Below are the code and all the weights of a small trained network. Each question names an input and a class and asks about switching units off, where a switched-off unit gives its printed mean instead of its output.

import numpy as np


def w(rows, s, z=0):
    codes = np.array(rows[::2]) - 128.0
    scale = np.full(codes.shape[1], s)
    scale[-1] = z or s
    return codes * scale


def f(y):
    return y / 2 * (1 + np.tanh(0.7978845608 * (y + 0.044715 * y**3)))


def log_softmax(a):
    a = a - a.max(-1, keepdims=True)
    return a - np.log(np.exp(a).sum(-1, keepdims=True))


def net(x, mask):
    res = np.array(x, float).reshape(1, 7) / 4 @ E
    y = f(res @ A[0][:, :-1].T + A[0][:, -1])
    res = res + np.where(mask, y, B[0][:, -1]) @ B[0][:, :-1]
    return log_softmax(res[-1] @ U[:, :-1].T + U[:, -1])


A, B = {}, {}
E = w([
[126,129,127,124,127,131,134,123,126,128],'x0',
[122,129,130,124,127,128,139,122,129,120],'x1',
[176,90,82,37,183,33,63,39,208,144],'x2',
[125,127,127,127,128,131,134,122,128,131],'x3',
[207,129,143,169,142,231,160,113,228,96],'x4',
[42,129,119,115,82,192,11,94,146,69],'x5',
[125,126,127,129,129,128,131,125,128,132],'x6',
],0.011)
A[0] = w([
[149,127,125,118,137,5,177,172,30,157,228],'n0',
[109,123,128,140,121,238,55,105,204,99,2],'n1',
[89,124,127,151,122,132,95,137,157,163,133],'n2',
[249,134,128,151,142,136,192,153,163,134,149],'n3',
[189,118,116,58,150,22,68,35,222,130,163],'n4',
[27,139,121,100,110,106,45,117,58,101,136],'n5',
],0.019,0.0068)
B[0] = w([
[177,173,110,211,106,238,29,81,202,65,242],'n0',
[168,177,105,196,111,197,42,108,170,83,210],'n1',
[108,124,163,141,137,98,99,129,133,113,146],'n2',
[138,98,160,106,167,76,251,182,108,166,218],'n3',
[155,119,75,49,172,22,106,47,223,135,253],'n4',
[49,100,139,70,118,70,157,147,17,166,227],'n5',
],0.015,0.03)
U = w([
[129,160,150,201,78,224,119,142,113,78,253],'0',
[157,137,93,131,136,122,69,79,188,87,88],'1',
[32,110,165,137,72,139,129,173,41,140,103],'2',
[59,86,107,67,129,58,94,94,108,149,23],'3',
[141,109,182,163,121,167,254,189,93,154,156],'4',
[157,81,132,97,174,74,201,122,163,163,69],'5',
],0.0083,0.0057)

Each question gives the input, the list of numbers given to net, and the class t.
The units are the neurons (one row each of A and B). Each row of codes is followed by its name. A weight is (code - 128) times the scale printed after its matrix; where a second scale follows, it is the last column's (A, B and U).
mask holds one flag per neuron, in row order. A switched-off neuron (its flag False) gives its mean, the last column of its row in B, instead of its output. The means were averaged over made-up inputs and are rounded, as every weight is.
A unit's drop is (log p(t) with every unit on - log p(t) with that unit switched off) / (log p(t) with every unit on - log p(t) with every unit switched off).
The circuit of an input: a set's keep is (log p(t) with only the set's units on - log p(t) with every unit switched off) / (log p(t) with every unit on - log p(t) with every unit switched off). Starting from all 6 units, units are removed one at a time, each time the one whose removal leaves the highest keep (on an exact tie, the one counted first), for as long as the keep stays at least 0.8.
circuit, biggest first: the units of the circuit, biggest drop first
top k neurons: the k neurons with the biggest drops, biggest first
drop when u is switched off: that unit's drop, to one decimal
input [-7,-3,2,7,4,-1,0], class 5: circuit, biggest first -> n0
input [0,-4,-5,2,0,4,1], class 2: circuit, biggest first -> n0, n4
input [7,6,-8,-8,2,-5,7], class 4: circuit, biggest first -> n3, n4
input [6,6,-8,-4,0,8,-2], class 2: top 3 neurons -> n5, n0, n4
input [8,5,0,5,2,-7,-2], class 4: top 2 neurons -> n3, n4
input [3,-2,-5,6,1,-4,2], class 4: circuit, biggest first -> n4, n3
input [1,0,1,5,0,5,0], class 3: top 2 neurons -> n0, n5
input [3,-3,-7,-1,-7,3,-4], class 2: circuit, biggest first -> n5, n4
input [5,-6,-6,4,-1,3,0], class 2: top 2 neurons -> n4, n0
input [-3,-1,-5,-6,4,0,-5], class 4: circuit, biggest first -> n0, n4
input [4,8,-3,2,-7,0,-3], class 0: top 2 neurons -> n0, n4
input [-5,4,-3,-8,8,-2,-8], class 4: circuit, biggest first -> n4, n3
input [1,-2,-4,5,5,0,6], class 4: circuit, biggest first -> n0, n4
input [8,-3,1,-5,-2,1,7], class 3: circuit, biggest first -> n1
input [0,2,-1,7,1,6,-8], class 0: top 2 neurons -> n4, n1
input [-2,5,-4,-7,4,-1,2], class 4: circuit, biggest first -> n4, n0
input [-3,4,7,0,6,0,4], class 5: top 2 neurons -> n0, n3
input [8,4,-7,-2,1,-3,6], class 4: top 3 neurons -> n4, n1, n3
input [-2,-2,8,5,-7,1,1], class 3: top 2 neurons -> n5, n1
input [-1,-8,-7,-8,3,-7,-4], class 4: circuit, biggest first -> n3, n4
input [0,0,-3,-2,-6,0,8], class 0: top neuron -> n0
input [2,8,-6,1,6,2,8], class 0: top 2 neurons -> n4, n1
input [-8,2,5,-6,0,7,-2], class 3: drop when n0 is switched off -> 1.5
